Look-ups in named tables: a row name and a column name give one cell, copied from the table.

niri
       fuz  bipo  bov  tet  duda  pab
lomu   231    85   16   19   146  193
navab  234    78   11   14   139  165
peg    232    94   10   13   140  171
tum     40   183  180  190    48   49
lam    191   174   27   31   113  119

What is the bipo of lomu in niri? 85
What is the tet of tum in niri? 190
What is the tet of lomu in niri? 19
What is the pab of peg in niri? 171
What is the pab of navab in niri? 165
What is the pab of lam in niri? 119
What is the pab of lomu in niri? 193
What is the tet of lam in niri? 31
What is the bipo of tum in niri? 183
What is the fuz of lomu in niri? 231
What is the bov of navab in niri? 11
What is the tet of navab in niri? 14
What is the fuz of navab in niri? 234
What is the bov of tum in niri? 180
What is the bipo of navab in niri? 78
What is the duda of lomu in niri? 146
What is the bipo of peg in niri? 94
What is the bov of lam in niri? 27
What is the duda of navab in niri? 139
What is the bov of lomu in niri? 16
Row with the largest pab: lomu

duvam
|  | fonel | vefun | pifubad | sir | taba | seti | kime |
|---|---|---|---|---|---|---|---|
| rabezar | 756 | 873 | 514 | 676 | 516 | 500 | 743 |
| zib | 441 | 378 | 706 | 443 | 491 | 731 | 608 |
| pizo | 620 | 611 | 776 | 632 | 709 | 405 | 230 |
| fopo | 788 | 704 | 864 | 693 | 562 | 486 | 620 |
| megi | 363 | 596 | 768 | 574 | 755 | 863 | 650 |
| pipa | 478 | 631 | 671 | 696 | 795 | 620 | 373 |
| redug | 721 | 681 | 548 | 617 | 559 | 524 | 736 |
| ribuk | 604 | 423 | 527 | 606 | 546 | 467 | 544 |
| tokefo | 454 | 347 | 804 | 426 | 535 | 767 | 620 |
| luf | 589 | 539 | 672 | 490 | 532 | 717 | 679 |
| bomovu | 990 | 906 | 440 | 791 | 333 | 513 | 880 |
| tis | 628 | 606 | 621 | 482 | 599 | 509 | 595 |
| vomisu | 833 | 783 | 737 | 699 | 493 | 421 | 696 |

fonel of pipa is 478
taba of bomovu is 333
sir of ribuk is 606
pifubad of pizo is 776
fonel of rabezar is 756
kime of bomovu is 880
seti of megi is 863
seti of zib is 731
fonel of zib is 441
kime of pizo is 230

nilafe:
,taguk,vopaze,muzo,gogamom,kud,vuna,nit
mugana,465,624,418,557,334,608,606
dupupo,563,383,689,574,748,457,536
mazim,546,869,287,482,207,721,549
zim,819,827,557,400,702,631,344
morofi,248,227,553,717,393,448,767
bok,444,674,365,558,258,636,618
keve,456,234,720,638,729,403,609

keve, muzo -> 720
dupupo, muzo -> 689
bok, kud -> 258
mazim, kud -> 207
bok, nit -> 618
dupupo, taguk -> 563
dupupo, gogamom -> 574
mazim, gogamom -> 482
keve, kud -> 729
keve, vuna -> 403
morofi, vopaze -> 227
morofi, nit -> 767
zim, gogamom -> 400
bok, vuna -> 636
morofi, kud -> 393
morofi, gogamom -> 717
mugana, muzo -> 418
keve, nit -> 609
Which row has the largest nit? morofi

Table vite
cols = siro, dev, gafe, bivanip
peb: [228, 175, 346, 85]
von: [31, 76, 551, 273]
fulobo: [21, 126, -233, 22]
vok: [142, 200, 96, 4]
gal: [9, 302, -114, 181]
buzu: [66, -72, 312, 320]
korug: [216, 98, -519, 196]

gafe of korug is -519
gafe of peb is 346
dev of peb is 175
siro of vok is 142
gafe of buzu is 312
gafe of von is 551
bivanip of gal is 181
gafe of vok is 96
siro of fulobo is 21
siro of buzu is 66
gafe of fulobo is -233

goli:
columns: nir, mer, milesom
ber: [189, 248, 62]
fase: [167, 247, 52]
vulusof: [187, 249, 72]
ton: [197, 246, 79]
lobika: [197, 241, 96]
luvipa: [205, 237, 110]
zevezo: [164, 245, 53]
ner: [173, 251, 59]
gatu: [202, 239, 103]
soludi: [179, 247, 54]
samolo: [198, 242, 80]
gef: [173, 246, 53]

What is the mer of ner in goli? 251
What is the mer of ber in goli? 248
What is the mer of luvipa in goli? 237
What is the mer of samolo in goli? 242
What is the mer of gef in goli? 246
What is the milesom of ber in goli? 62
What is the nir of zevezo in goli? 164
What is the mer of zevezo in goli? 245
What is the nir of ber in goli? 189
What is the mer of fase in goli? 247
What is the milesom of fase in goli? 52
What is the milesom of vulusof in goli? 72
What is the mer of gatu in goli? 239
What is the milesom of lobika in goli? 96
What is the milesom of zevezo in goli? 53
Which row has the largest mer? ner

vizu:
,fir,toz,monen,los,sefizor
vefid,46.31,-50.07,26.78,50.33,11.27
zugemu,2.10,-4.71,9.59,6.78,18.34
giked,18.95,19.50,-32.72,35.00,12.26
samit,13.62,32.87,43.59,-12.58,41.47
rez,44.28,-13.81,34.28,49.46,-11.88
sozipam,42.62,-14.88,37.49,36.20,-16.01
siru,-19.11,33.22,-58.45,-27.56,0.45
bovob,-13.42,20.32,17.84,22.19,41.47
rov,27.55,33.22,43.59,-10.99,29.39
naka,-28.20,26.59,-29.27,-2.06,-18.36
tet,-21.32,27.95,-34.69,8.31,-13.30
fuso,-30.57,-68.32,1.69,46.52,35.30
zoz,46.31,1.94,-2.16,50.33,11.12

zugemu, sefizor -> 18.34
sozipam, sefizor -> -16.01
giked, toz -> 19.50
zoz, sefizor -> 11.12
giked, fir -> 18.95
vefid, sefizor -> 11.27
sozipam, los -> 36.20

vab =
	poza	fupepap	bovigu	vig	lole	mal
mopeve	114	85	184	193	128	130
pevet	105	74	141	167	82	142
galizun	57	201	236	70	132	198

galizun, poza => 57
pevet, fupepap => 74
mopeve, fupepap => 85
pevet, lole => 82
pevet, mal => 142
galizun, bovigu => 236
mopeve, poza => 114
galizun, lole => 132
mopeve, lole => 128
mopeve, bovigu => 184
mopeve, vig => 193
galizun, mal => 198
galizun, fupepap => 201
mopeve, mal => 130
galizun, vig => 70

Table kufiguk
|  | pupofet | fazoni | nuvenep |
|---|---|---|---|
| lorak | -0.474 | 0.203 | 0.456 |
| fik | 0.641 | -0.298 | 0.195 |
| rek | -0.585 | -0.446 | 0.157 |
| nafifam | 0.105 | -0.336 | -0.612 |
| nimome | 0.165 | -0.343 | -0.534 |
| taf | -0.521 | -0.188 | 0.069 |
| vige | -0.146 | -0.341 | 0.001 |
| fozamup | -0.418 | 0.427 | 0.535 |
| dimifa | -0.577 | -0.002 | 0.324 |
| vis | -0.428 | 0.241 | 0.038 |
| koma | -0.012 | -0.179 | 0.149 |
| limaguk | -0.494 | -0.204 | 0.067 |
| dur | -0.136 | -0.046 | -0.417 |
| vavalum | -0.345 | 0.388 | 0.298 |

fazoni of rek = -0.446
nuvenep of koma = 0.149
fazoni of limaguk = -0.204
nuvenep of dur = -0.417
pupofet of limaguk = -0.494
pupofet of fozamup = -0.418
pupofet of fik = 0.641
nuvenep of fik = 0.195
nuvenep of lorak = 0.456
nuvenep of vis = 0.038
fazoni of fozamup = 0.427
fazoni of nimome = -0.343
fazoni of dimifa = -0.002
nuvenep of fozamup = 0.535
pupofet of dimifa = -0.577
pupofet of vavalum = -0.345
pupofet of rek = -0.585

nozur =
|  | dinino | kaseti |
|---|---|---|
| fak | 56 | 84 |
| buvibat | 33 | 64 |
| vuz | 8 | 37 |
| des | 40 | 44 |

fak, kaseti => 84
des, kaseti => 44
buvibat, dinino => 33
vuz, dinino => 8
buvibat, kaseti => 64
vuz, kaseti => 37
fak, dinino => 56
des, dinino => 40

tar:
|  | tomaf | luze | vavo | kamuvu |
|---|---|---|---|---|
| sut | -3.26 | -0.16 | -2.91 | -0.81 |
| nufi | 6.44 | -0.01 | 0.50 | 2.35 |
| kivo | 0.83 | 0.27 | -2.12 | -3.34 |
| nef | -1.55 | 2.48 | -2.80 | -0.65 |
| kones | 3.79 | -2.14 | -2.19 | 7.37 |
| zik | 7.50 | -1.54 | 3.88 | -2.32 |
| luriv | 2.48 | -3.95 | -3.39 | 9.65 |
| lud | -2.26 | 4.06 | -6.89 | -8.22 |
| funeloz | 3.00 | 0.35 | 0.01 | -1.16 |
| seta | 8.21 | -3.10 | 0.36 | -0.94 |
| lika | 3.67 | 0.66 | -0.38 | -3.73 |

What is the tomaf of zik in tar?
7.50
What is the luze of kones in tar?
-2.14
What is the luze of sut in tar?
-0.16
What is the kamuvu of lika in tar?
-3.73
What is the vavo of kivo in tar?
-2.12
What is the vavo of seta in tar?
0.36
What is the vavo of lika in tar?
-0.38
What is the tomaf of lika in tar?
3.67
What is the tomaf of kivo in tar?
0.83
What is the tomaf of kones in tar?
3.79
Which row has the largest kamuvu? luriv

